Below are the code and all the weights of a small trained network. Each question names an input and a target symbol and asks about switching units off, where a switched-off unit gives its printed mean instead of its output.

import numpy as np


def w(rows, s, z=0):
    codes = np.array(rows[::2]) - 128.0
    scale = np.full(codes.shape[1], s)
    scale[-1] = z or s
    return codes * scale


def norm(h):
    return h / np.sqrt((h * h).mean(-1, keepdims=True) + 1e-5)


def f(y):
    return y / 2 * (1 + np.tanh(0.7978845608 * (y + 0.044715 * y**3)))


def softmax(a):
    e = np.exp(a - a.max(-1, keepdims=True))
    return e / e.sum(-1, keepdims=True)


def log_softmax(a):
    a = a - a.max(-1, keepdims=True)
    return a - np.log(np.exp(a).sum(-1, keepdims=True))


def net(x, mask):
    ids = ['ΔΘΦαβζλ'.index(c) for c in x.split()]
    T = len(ids)
    res = E[ids] + P[:T]
    u = 0
    for l in range(3):
        r = norm(res)
        for j in range(2):
            rows = slice(2 * j, 2 * j + 2)
            q, k, v = (r @ M[l][rows].T for M in (Q, K, V))
            z = softmax(np.where(np.tri(T) > 0, q @ k.T / 2**0.5, -1e9)) @ v
            o = O[l][rows]
            res = res + np.where(mask[u + j], z, o[:, -1]) @ o[:, :-1]
        u += 2
        y = f(norm(res) @ A[l][:, :-1].T + A[l][:, -1])
        res = res + np.where(mask[u : u + 4], y, B[l][:, -1]) @ B[l][:, :-1]
        u += 4
    return log_softmax(norm(res)[-1] @ U[:, :-1].T + U[:, -1])


Q, K, V, O, A, B = {}, {}, {}, {}, {}, {}
E = w([
[98,72,160,131,79,96,79,125,166,122,63,173],'Δ',
[43,250,114,163,116,136,118,171,210,132,135,54],'Θ',
[114,98,138,180,85,133,143,122,197,115,84,133],'Φ',
[162,171,160,134,134,78,109,159,175,181,81,70],'α',
[103,91,121,137,202,159,134,161,100,147,127,122],'β',
[111,146,107,76,61,137,57,166,113,79,74,109],'ζ',
[102,100,61,84,144,140,162,164,140,140,109,157],'λ',
],0.024)
P = w([
[102,143,166,105,147,179,25,212,202,186,246,140],'0',
[44,144,137,157,166,122,200,254,147,34,57,90],'1',
[96,132,82,207,178,153,159,208,166,71,64,100],'2',
[109,137,85,209,173,133,147,163,135,98,69,133],'3',
[124,119,67,200,143,95,161,133,121,111,66,91],'4',
[128,110,68,189,168,105,153,109,126,128,80,90],'5',
[111,122,85,167,199,89,130,77,146,122,92,131],'6',
[123,134,77,189,162,87,125,58,76,155,68,129],'7',
[109,138,95,152,223,80,124,39,137,123,90,156],'8',
[127,124,90,154,243,152,115,44,131,154,90,153],'9',
],0.011)
Q[0] = w([
[76,135,188,214,143,127,107,116,154,139,115,108],'0.h1',
[115,147,97,157,136,109,94,126,143,142,49,102],'0.h1',
[129,124,92,123,119,117,131,146,141,147,109,151],'0.h2',
[95,2,109,171,158,133,211,123,124,132,98,210],'0.h2',
],0.061)
K[0] = w([
[174,186,203,173,219,65,134,128,191,186,85,108],'0.h1',
[168,199,104,146,110,100,124,137,100,121,74,55],'0.h1',
[149,139,129,117,101,121,149,139,109,130,131,141],'0.h2',
[170,125,108,158,179,86,182,99,119,123,3,63],'0.h2',
],0.043)
V[0] = w([
[135,181,122,110,159,133,138,127,144,132,98,113],'0.h1',
[166,83,130,115,133,111,116,145,134,129,73,139],'0.h1',
[125,164,140,120,140,109,135,119,136,143,124,121],'0.h2',
[188,145,170,93,85,136,128,95,126,148,253,155],'0.h2',
],0.031)
O[0] = w([
[62,139,57,169,75,108,181,149,120,175,73,26,182],'0.h1',
[67,119,167,224,58,77,58,118,49,151,94,148,156],'0.h1',
[186,167,98,149,165,125,147,148,111,86,129,190,132],'0.h2',
[186,72,48,2,155,15,29,143,156,170,166,13,4],'0.h2',
],0.0074,0.042)
A[0] = w([
[112,97,58,82,107,148,92,77,53,23,78,109,105],'0.n1',
[133,222,159,122,90,148,70,211,124,75,144,87,120],'0.n2',
[189,167,152,148,205,124,114,149,94,176,199,100,8],'0.n3',
[255,209,120,110,169,88,137,161,151,147,143,100,60],'0.n4',
],0.024,0.0019)
B[0] = w([
[105,165,97,121,66,253,101,147,159,127,73,133,205],'0.n1',
[88,154,196,78,118,86,126,106,141,104,128,70,254],'0.n2',
[123,71,131,126,176,220,132,16,89,135,170,56,138],'0.n3',
[106,172,137,112,57,95,160,45,163,187,111,179,167],'0.n4',
],0.017,0.0082)
Q[1] = w([
[109,254,101,150,35,99,50,64,133,165,107,83],'1.h1',
[233,30,54,196,196,242,237,105,120,109,83,244],'1.h1',
[117,161,126,148,131,136,107,90,116,142,188,93],'1.h2',
[154,127,132,131,127,126,121,96,132,168,118,122],'1.h2',
],0.023)
K[1] = w([
[123,130,93,143,127,192,161,209,117,70,81,153],'1.h1',
[126,3,171,49,118,89,73,111,129,209,241,122],'1.h1',
[91,149,101,151,125,122,120,127,127,102,153,126],'1.h2',
[128,123,137,124,144,118,140,131,136,140,110,122],'1.h2',
],0.032)
V[1] = w([
[120,130,150,110,119,132,145,37,57,98,116,88],'1.h1',
[150,176,197,110,117,90,142,95,125,177,186,128],'1.h1',
[128,171,117,202,170,27,154,168,109,205,114,66],'1.h2',
[143,133,87,96,92,154,91,125,103,141,3,117],'1.h2',
],0.03)
O[1] = w([
[71,138,125,205,202,175,66,116,193,155,66,124,106],'1.h1',
[141,57,47,169,114,100,104,67,156,125,17,135,253],'1.h1',
[123,245,91,57,190,58,206,112,75,134,208,155,41],'1.h2',
[129,116,115,127,144,175,13,177,130,151,255,228,232],'1.h2',
],0.0098,0.0072)
A[1] = w([
[107,32,118,132,123,106,195,134,91,117,50,83,73],'1.n1',
[162,105,117,62,61,172,217,110,10,11,150,188,4],'1.n2',
[147,219,139,59,204,97,252,53,100,103,178,206,106],'1.n3',
[62,218,161,87,125,55,139,255,121,118,117,7,79],'1.n4',
],0.025,0.0026)
B[1] = w([
[164,152,110,117,138,150,139,133,93,134,200,165,195],'1.n1',
[47,87,178,67,186,106,119,152,126,61,114,157,219],'1.n2',
[116,180,128,62,129,154,123,108,161,101,213,250,211],'1.n3',
[93,99,111,218,100,88,167,148,108,179,35,72,251],'1.n4',
],0.023,0.027)
Q[2] = w([
[97,230,133,126,99,52,86,110,178,201,183,31],'2.h1',
[168,113,145,149,210,46,164,113,99,159,222,171],'2.h1',
[73,194,93,103,39,182,106,121,148,125,142,161],'2.h2',
[164,37,112,151,168,254,143,175,120,31,72,222],'2.h2',
],0.033)
K[2] = w([
[78,156,37,177,113,73,154,211,79,144,86,125],'2.h1',
[168,127,71,185,156,128,158,133,125,149,178,253],'2.h1',
[99,207,109,85,97,188,53,128,147,136,171,114],'2.h2',
[195,27,185,72,163,103,73,52,163,97,95,83],'2.h2',
],0.038)
V[2] = w([
[55,34,176,163,155,82,118,161,105,69,63,152],'2.h1',
[65,113,137,116,129,224,3,113,97,141,178,164],'2.h1',
[42,151,85,40,191,222,113,120,154,83,185,97],'2.h2',
[73,142,125,101,134,96,211,187,173,98,32,80],'2.h2',
],0.034)
O[2] = w([
[120,202,116,24,167,53,159,84,165,112,192,225,225],'2.h1',
[186,110,54,198,105,65,228,56,125,227,87,126,128],'2.h1',
[101,183,184,118,253,82,163,158,92,80,252,135,88],'2.h2',
[201,174,70,253,137,143,158,28,84,141,170,121,252],'2.h2',
],0.014,0.026)
A[2] = w([
[104,118,178,168,169,27,189,131,126,142,71,3,161],'2.n1',
[147,75,162,110,105,155,125,160,103,76,111,80,87],'2.n2',
[204,114,155,192,155,150,85,166,77,82,205,106,1],'2.n3',
[127,93,108,167,114,116,146,132,110,111,71,98,57],'2.n4',
],0.059,0.0024)
B[2] = w([
[82,105,214,99,112,37,120,113,112,91,103,2,215],'2.n1',
[119,136,88,137,95,157,125,91,69,143,148,114,173],'2.n2',
[180,87,119,149,62,81,139,173,157,108,163,134,160],'2.n3',
[147,129,142,90,177,121,117,148,134,123,153,118,254],'2.n4',
],0.047,0.034)
U = w([
[147,91,111,69,80,103,162,130,178,153,70,143,57],'Δ',
[175,95,107,170,58,97,130,175,166,78,179,108,144],'Θ',
[128,89,102,95,87,181,110,93,43,126,156,89,143],'Φ',
[109,111,108,163,216,154,94,151,153,116,111,96,11],'α',
[121,134,173,135,115,64,133,94,117,97,97,31,245],'β',
[101,186,79,235,76,106,181,69,125,150,81,123,60],'ζ',
[132,182,192,48,120,122,105,121,131,112,253,164,149],'λ',
],0.0072,0.0013)

Each question gives the input, a string of symbols that net reads in full, and the target symbol t.
The units are the heads (2 rows each of Q, K, V and O) and the neurons (one row each of A and B). Each row of codes is followed by its name. A weight is (code - 128) times the scale printed after its matrix; where a second scale follows, it is the last column's (O, A, B and U).
mask holds one flag per unit, layer by layer, with each layer's heads first. A switched-off unit (its flag False) gives its mean, the last column of its rows in O or B, instead of its output. The means were averaged over made-up inputs and are rounded, as every weight is.
A unit's drop is (log p(t) with every unit on - log p(t) with that unit switched off) / (log p(t) with every unit on - log p(t) with every unit switched off).
unit that matters most: the unit with the biggest drop
top k neurons: the k neurons with the biggest drops, biggest first
top k neurons in layer l: the k neurons of layer l with the biggest drops, biggest first
heads that matter: for each layer, one digit per head in row order, 1 if its drop is at least 0.15 and else 0, layers parted by /
input Θ Θ β Φ Θ Θ, target λ: heads that matter : 10 / 01 / 10
input α ζ Φ λ λ, target α: unit that matters most : 1.h1
input Θ λ Φ, target Θ: heads that matter : 10 / 00 / 10
input ζ λ Φ β λ λ α ζ λ, target ζ: heads that matter : 00 / 00 / 10
input Θ α Φ λ Θ λ, target Θ: top 2 neurons : [0.n4, 2.n3]
input Θ ζ α λ α α ζ, target ζ: top 3 neurons : [0.n2, 0.n1, 2.n4]
input Δ α λ α λ λ, target Δ: top 2 neurons in layer 1 : [1.n4, 1.n2]
input Φ ζ Φ λ Θ λ β α Δ, target Φ: top 2 neurons : [1.n4, 1.n2]
input λ Θ β, target λ: heads that matter : 00 / 10 / 00
input λ λ Δ α Δ β β Θ α, target ζ: top 2 neurons : [1.n3, 1.n4]
input α Φ ζ Δ Θ ζ λ ζ, target λ: heads that matter : 01 / 01 / 01
input α ζ Θ ζ β Φ, target α: heads that matter : 01 / 10 / 00
input α β β Δ α α λ α λ, target α: top 2 neurons in layer 2 : [2.n1, 2.n4]
input α β β Δ λ ζ λ α, target ζ: top 4 neurons : [1.n4, 1.n3, 2.n1, 0.n1]
input α α Θ α α λ Θ Θ, target λ: unit that matters most : 1.h2
input Θ β α α λ Φ Δ, target Θ: heads that matter : 11 / 10 / 10
input λ Θ α ζ Φ, target λ: heads that matter : 00 / 10 / 00
input α Φ ζ α α α, target λ: heads that matter : 01 / 01 / 00
input Φ Φ β, target Φ: heads that matter : 11 / 00 / 01
input Φ Φ λ β, target Φ: top 4 neurons : [1.n2, 1.n1, 2.n2, 0.n1]
input Φ α λ Φ Θ Δ ζ Θ, target ζ: heads that matter : 10 / 01 / 11
input Φ λ λ Θ ζ λ λ α α ζ, target ζ: unit that matters most : 0.n1
input α α λ λ α, target λ: top 2 neurons in layer 1 : [1.n3, 1.n2]
input Φ Δ λ α Φ λ ζ β α Δ, target Φ: top 2 neurons : [1.n2, 1.n1]
input Φ ζ Θ Φ, target Φ: heads that matter : 11 / 00 / 01
